Here is a tiny trained network, its code and every weight. The questions are about switching its units off for an input and a target symbol, where a switched-off unit gives its printed mean instead of its output.

import numpy as np


def w(rows, s, z=0):
    codes = np.array(rows[::2]) - 128.0
    scale = np.full(codes.shape[1], s)
    scale[-1] = z or s
    return codes * scale


def norm(h):
    return h / np.sqrt((h * h).mean(-1, keepdims=True) + 1e-5)


def f(y):
    return y / 2 * (1 + np.tanh(0.7978845608 * (y + 0.044715 * y**3)))


def softmax(a):
    e = np.exp(a - a.max(-1, keepdims=True))
    return e / e.sum(-1, keepdims=True)


def log_softmax(a):
    a = a - a.max(-1, keepdims=True)
    return a - np.log(np.exp(a).sum(-1, keepdims=True))


def net(x, mask):
    ids = ['βγδεζηθλμξπστφψω'.index(c) for c in x.split()]
    T = len(ids)
    res = E[ids] + P[:T]
    u = 0
    for l in range(2):
        r = norm(res)
        for j in range(2):
            rows = slice(2 * j, 2 * j + 2)
            q, k, v = (r @ M[l][rows].T for M in (Q, K, V))
            z = softmax(np.where(np.tri(T) > 0, q @ k.T / 2**0.5, -1e9)) @ v
            o = O[l][rows]
            res = res + np.where(mask[u + j], z, o[:, -1]) @ o[:, :-1]
        u += 2
        y = f(norm(res) @ A[l][:, :-1].T + A[l][:, -1])
        res = res + np.where(mask[u : u + 4], y, B[l][:, -1]) @ B[l][:, :-1]
        u += 4
    return log_softmax(norm(res)[-1] @ U[:, :-1].T + U[:, -1])


Q, K, V, O, A, B = {}, {}, {}, {}, {}, {}
E = w([
[27,161,119,187],'β',
[155,137,61,170],'γ',
[45,133,108,126],'δ',
[56,119,140,113],'ε',
[128,20,125,204],'ζ',
[106,253,90,61],'η',
[54,85,224,193],'θ',
[123,158,152,44],'λ',
[125,137,238,106],'μ',
[193,145,99,128],'ξ',
[94,244,83,148],'π',
[71,92,147,84],'σ',
[117,194,120,125],'τ',
[196,52,182,87],'φ',
[153,70,140,70],'ψ',
[167,225,173,126],'ω',
],0.019)
P = w([
[30,89,195,172],'0',
[86,192,214,250],'1',
[50,216,127,230],'2',
[56,128,103,107],'3',
[93,136,184,54],'4',
[141,139,200,82],'5',
[70,79,155,46],'6',
[23,30,128,97],'7',
[148,138,137,38],'8',
[96,128,153,52],'9',
[86,127,138,61],'10',
],0.011)
Q[0] = w([
[139,76,160,21],'0.h0',
[113,148,83,159],'0.h0',
[94,158,159,97],'0.h1',
[253,95,85,204],'0.h1',
],0.014)
K[0] = w([
[170,185,20,177],'0.h0',
[106,91,194,67],'0.h0',
[126,94,170,174],'0.h1',
[146,157,104,8],'0.h1',
],0.012)
V[0] = w([
[165,170,90,132],'0.h0',
[201,146,125,178],'0.h0',
[8,134,118,74],'0.h1',
[86,112,169,210],'0.h1',
],0.014)
O[0] = w([
[171,90,120,221,140],'0.h0',
[53,106,70,200,150],'0.h0',
[238,194,140,78,93],'0.h1',
[140,251,149,203,254],'0.h1',
],0.011,0.0052)
A[0] = w([
[144,1,107,185,219],'0.n0',
[168,79,146,80,196],'0.n1',
[72,129,137,62,57],'0.n2',
[156,206,115,158,255],'0.n3',
],0.015,0.0061)
B[0] = w([
[70,106,101,5,244],'0.n0',
[55,68,121,130,175],'0.n1',
[197,116,115,235,125],'0.n2',
[126,226,208,88,238],'0.n3',
],0.011,0.012)
Q[1] = w([
[117,212,102,127],'1.h0',
[173,247,181,159],'1.h0',
[174,97,165,167],'1.h1',
[30,97,127,192],'1.h1',
],0.011)
K[1] = w([
[154,227,112,211],'1.h0',
[159,218,254,162],'1.h0',
[131,42,116,81],'1.h1',
[139,194,159,75],'1.h1',
],0.0097)
V[1] = w([
[198,95,106,178],'1.h0',
[61,101,119,144],'1.h0',
[5,135,86,190],'1.h1',
[211,154,185,65],'1.h1',
],0.015)
O[1] = w([
[69,95,57,120,2],'1.h0',
[158,1,128,121,153],'1.h0',
[23,118,163,191,180],'1.h1',
[231,131,111,74,184],'1.h1',
],0.015,0.0094)
A[1] = w([
[172,136,101,177,226],'1.n0',
[102,92,148,114,128],'1.n1',
[3,99,81,197,223],'1.n2',
[158,115,102,189,2],'1.n3',
],0.015,0.0067)
B[1] = w([
[48,169,226,5,151],'1.n0',
[134,41,210,127,166],'1.n1',
[111,67,255,154,254],'1.n2',
[87,118,175,192,115],'1.n3',
],0.0086,0.0083)
U = w([
[116,124,97,184,31],'β',
[133,149,79,157,124],'γ',
[169,140,90,137,75],'δ',
[157,136,90,147,69],'ε',
[148,140,186,161,254],'ζ',
[156,142,81,129,62],'η',
[106,140,159,146,97],'θ',
[122,140,80,145,62],'λ',
[103,150,88,125,19],'μ',
[161,118,94,186,52],'ξ',
[1,146,138,5,144],'π',
[24,99,149,214,118],'σ',
[135,139,91,141,47],'τ',
[151,141,111,148,85],'φ',
[115,129,105,160,41],'ψ',
[145,140,100,128,42],'ω',
],0.0086,0.0064)

Each question gives the input, a string of symbols that net reads in full, and the target symbol t.
The units are the heads (2 rows each of Q, K, V and O) and the neurons (one row each of A and B). Each row of codes is followed by its name. A weight is (code - 128) times the scale printed after its matrix; where a second scale follows, it is the last column's (O, A, B and U).
mask holds one flag per unit, layer by layer, with each layer's heads first. A switched-off unit (its flag False) gives its mean, the last column of its rows in O or B, instead of its output. The means were averaged over made-up inputs and are rounded, as every weight is.
A unit's drop is (log p(t) with every unit on - log p(t) with that unit switched off) / (log p(t) with every unit on - log p(t) with every unit switched off).
The circuit of an input: a set's keep is (log p(t) with only the set's units on - log p(t) with every unit switched off) / (log p(t) with every unit on - log p(t) with every unit switched off). Starting from all 12 units, units are removed one at a time, each time the one whose removal leaves the highest keep (on an exact tie, the one counted first), for as long as the keep stays at least 0.8.
circuit, biggest first: the units of the circuit, biggest drop first
top k neurons: the k neurons with the biggest drops, biggest first
drop when u is switched off: that unit's drop, to one decimal
input ξ γ ζ ζ ζ ξ, target σ: circuit, biggest first => (1.h1)
input ξ ξ φ, target σ: circuit, biggest first => (1.h1, 0.h0)
input ξ π δ, target σ: circuit, biggest first => (1.h1, 0.h1)
input ξ ξ β ξ ζ ξ ξ τ, target σ: circuit, biggest first => (0.h1, 1.h1)
input ξ ξ ξ β ε ζ ζ β ζ, target σ: circuit, biggest first => (1.h1, 0.h0)
input ξ φ ξ δ, target σ: circuit, biggest first => (0.h1, 1.h1)
input ξ μ η ζ δ ξ ε, target σ: circuit, biggest first => (0.h1, 1.h1)
input ξ β π π θ, target σ: circuit, biggest first => (1.h1, 0.h1)
input ξ ξ ξ π φ μ, target σ: circuit, biggest first => (1.h1, 0.h0)
input ξ ξ ζ ξ ξ γ ξ π, target σ: circuit, biggest first => (1.h1, 0.h1)
input ξ ξ π ξ ζ η θ, target σ: circuit, biggest first => (0.h1, 1.h1)
input ξ φ φ, target σ: circuit, biggest first => (1.h1, 0.h1)
input ξ ξ ξ ξ φ ξ, target σ: circuit, biggest first => (1.h1, 0.h0)
input ξ ζ γ γ σ ω λ μ, target σ: top neuron => (0.n0)
input ξ γ π, target σ: drop when 1.h1 is switched off => 0.3
input ξ ξ δ ξ β, target σ: drop when 1.h1 is switched off => 0.4
input ξ ξ τ, target σ: drop when 0.h0 is switched off => 0.1
